Here is a tiny trained network, its code and every weight. The questions are about switching its units off for an input and a class, where a switched-off unit gives its printed mean instead of its output.

import numpy as np


def w(rows, s, z=0):
    codes = np.array(rows[::2]) - 128.0
    scale = np.full(codes.shape[1], s)
    scale[-1] = z or s
    return codes * scale


def norm(h):
    return h / np.sqrt((h * h).mean(-1, keepdims=True) + 1e-5)


def f(y):
    return y / 2 * (1 + np.tanh(0.7978845608 * (y + 0.044715 * y**3)))


def log_softmax(a):
    a = a - a.max(-1, keepdims=True)
    return a - np.log(np.exp(a).sum(-1, keepdims=True))


def net(x, mask):
    res = np.array(x, float).reshape(1, 2) / 4 @ E
    u = 0
    for l in range(2):
        y = f(norm(res) @ A[l][:, :-1].T + A[l][:, -1])
        res = res + np.where(mask[u : u + 11], y, B[l][:, -1]) @ B[l][:, :-1]
        u += 11
    return log_softmax(norm(res)[-1] @ U[:, :-1].T + U[:, -1])


A, B = {}, {}
E = w([
[242,207,54,134,3,147,153,70],'x0',
[173,178,137,73,149,50,47,173],'x1',
],0.00039)
A[0] = w([
[218,216,48,123,59,142,146,50,190],'L0N0',
[150,140,84,106,121,130,138,123,2],'L0N1',
[81,45,254,165,222,83,91,223,102],'L0N2',
[101,118,135,77,94,122,134,128,120],'L0N3',
[161,168,83,106,79,124,145,143,122],'L0N4',
[206,169,156,36,168,33,49,174,209],'L0N5',
[117,60,116,219,140,231,205,37,110],'L0N6',
[177,177,71,136,71,143,140,81,137],'L0N7',
[110,116,118,162,100,81,128,141,123],'L0N8',
[136,152,116,134,167,152,119,110,131],'L0N9',
[143,113,103,104,145,156,120,134,134],'L0N10',
],0.0009,0.00091)
B[0] = w([
[11,65,201,131,188,124,118,77,247],'L0N0',
[149,178,194,50,201,101,131,72,11],'L0N1',
[226,147,82,254,107,141,178,54,254],'L0N2',
[132,127,119,157,126,163,82,138,120],'L0N3',
[64,116,169,59,165,126,105,61,120],'L0N4',
[77,43,104,125,71,221,161,164,242],'L0N5',
[112,92,105,24,94,159,98,230,217],'L0N6',
[43,99,200,103,197,149,80,91,156],'L0N7',
[135,129,148,135,122,138,123,131,123],'L0N8',
[125,143,145,134,122,122,140,131,131],'L0N9',
[125,124,128,117,128,95,157,118,134],'L0N10',
],0.00079,0.00046)
A[1] = w([
[130,140,189,137,145,115,143,96,135],'L1N0',
[175,188,94,78,21,148,136,74,84],'L1N1',
[169,173,97,93,58,140,140,87,33],'L1N2',
[73,123,241,87,147,110,115,99,95],'L1N3',
[190,218,91,86,57,147,144,56,42],'L1N4',
[72,83,162,165,245,102,143,220,114],'L1N5',
[175,128,93,187,122,159,186,105,101],'L1N6',
[225,124,56,202,78,133,162,171,149],'L1N7',
[226,206,143,76,165,7,27,186,104],'L1N8',
[35,108,189,73,152,132,50,84,178],'L1N9',
[92,116,127,168,130,181,228,53,1],'L1N10',
],0.0016,0.00034)
B[1] = w([
[169,126,78,106,125,155,116,99,118],'L1N0',
[151,127,175,177,188,91,104,126,165],'L1N1',
[127,104,133,156,186,111,91,129,126],'L1N2',
[163,158,93,115,91,107,124,122,129],'L1N3',
[134,77,168,193,215,101,88,100,143],'L1N4',
[180,131,174,172,169,99,62,39,254],'L1N5',
[107,147,140,76,104,125,120,178,156],'L1N6',
[78,187,132,57,99,62,96,106,165],'L1N7',
[61,67,97,119,67,247,233,187,160],'L1N8',
[112,185,132,104,86,81,115,139,167],'L1N9',
[126,100,105,111,105,167,147,222,199],'L1N10',
],0.0015,0.00093)
U = w([
[164,98,183,212,225,86,68,44,158],'0',
[77,71,106,111,77,226,208,216,152],'1',
[112,243,106,30,57,34,92,118,131],'2',
[239,211,13,57,245,106,248,141,4],'3',
[254,216,10,52,250,116,244,144,1],'4',
],0.0073,0.0074)

Each question gives the input, the list of numbers given to net, and the class t.
The units are the neurons (one row each of A and B). Each row of codes is followed by its name. A weight is (code - 128) times the scale printed after its matrix; where a second scale follows, it is the last column's (A, B and U).
mask holds one flag per neuron, layer by layer. A switched-off neuron (its flag False) gives its mean, the last column of its row in B, instead of its output. The means were averaged over made-up inputs and are rounded, as every weight is.
A unit's drop is (log p(t) with every unit on - log p(t) with that unit switched off) / (log p(t) with every unit on - log p(t) with every unit switched off).
The circuit of an input: a set's keep is (log p(t) with only the set's units on - log p(t) with every unit switched off) / (log p(t) with every unit on - log p(t) with every unit switched off). Starting from the 12 units with the biggest drops (on a tie, the unit counted first), units are removed one at a time, each time the one whose removal leaves the highest keep (on an exact tie, the one counted first), for as long as the keep stays at least 0.8.
circuit, biggest first: the units of the circuit, biggest drop first
unit that matters most: the unit with the biggest drop
top k neurons: the k neurons with the biggest drops, biggest first
top k neurons in layer l: the k neurons of layer l with the biggest drops, biggest first
drop of u: that unit's drop, to one decimal
input [7,-7], class 0: top 2 neurons : [L1N4 L1N8]
input [7,-5], class 0: top 2 neurons : [L1N4 L1N8]
input [-2,0], class 2: unit that matters most : L1N7
input [8,-7], class 0: circuit, biggest first : [L1N4 L1N1]
input [-3,2], class 2: top 2 neurons in layer 1 : [L1N7 L1N4]
input [-3,5], class 1: top 2 neurons : [L1N8 L0N0]
input [-1,-3], class 2: top 2 neurons : [L1N8 L1N7]
input [-1,-2], class 2: top 2 neurons : [L1N7 L1N8]
input [-3,3], class 2: top 4 neurons : [L1N7 L0N5 L1N4 L0N0]
input [-3,1], class 2: circuit, biggest first : [L1N7 L0N2 L0N0 L0N7]
input [3,-3], class 2: circuit, biggest first : [L0N2 L1N8 L1N5]
input [8,8], class 0: top 4 neurons in layer 1 : [L1N4 L1N1 L1N10 L1N2]
input [4,4], class 0: top 4 neurons : [L1N4 L1N1 L0N5 L1N10]
input [2,6], class 1: top neuron : [L1N8]
input [8,-8], class 0: circuit, biggest first : [L1N4 L1N8]
input [2,-2], class 2: top 2 neurons : [L0N0 L1N8]
input [-4,5], class 1: top 4 neurons : [L1N8 L0N0 L1N4 L1N1]
input [4,3], class 0: top 3 neurons in layer 1 : [L1N4 L1N1 L1N7]
input [0,1], class 2: top 2 neurons in layer 1 : [L1N8 L1N7]
input [1,0], class 2: unit that matters most : L1N9
input [1,-2], class 2: top 2 neurons in layer 1 : [L1N8 L1N9]
input [8,-6], class 0: top 3 neurons : [L1N4 L1N8 L1N1]
input [0,7], class 1: drop of L1N8 : 1.2
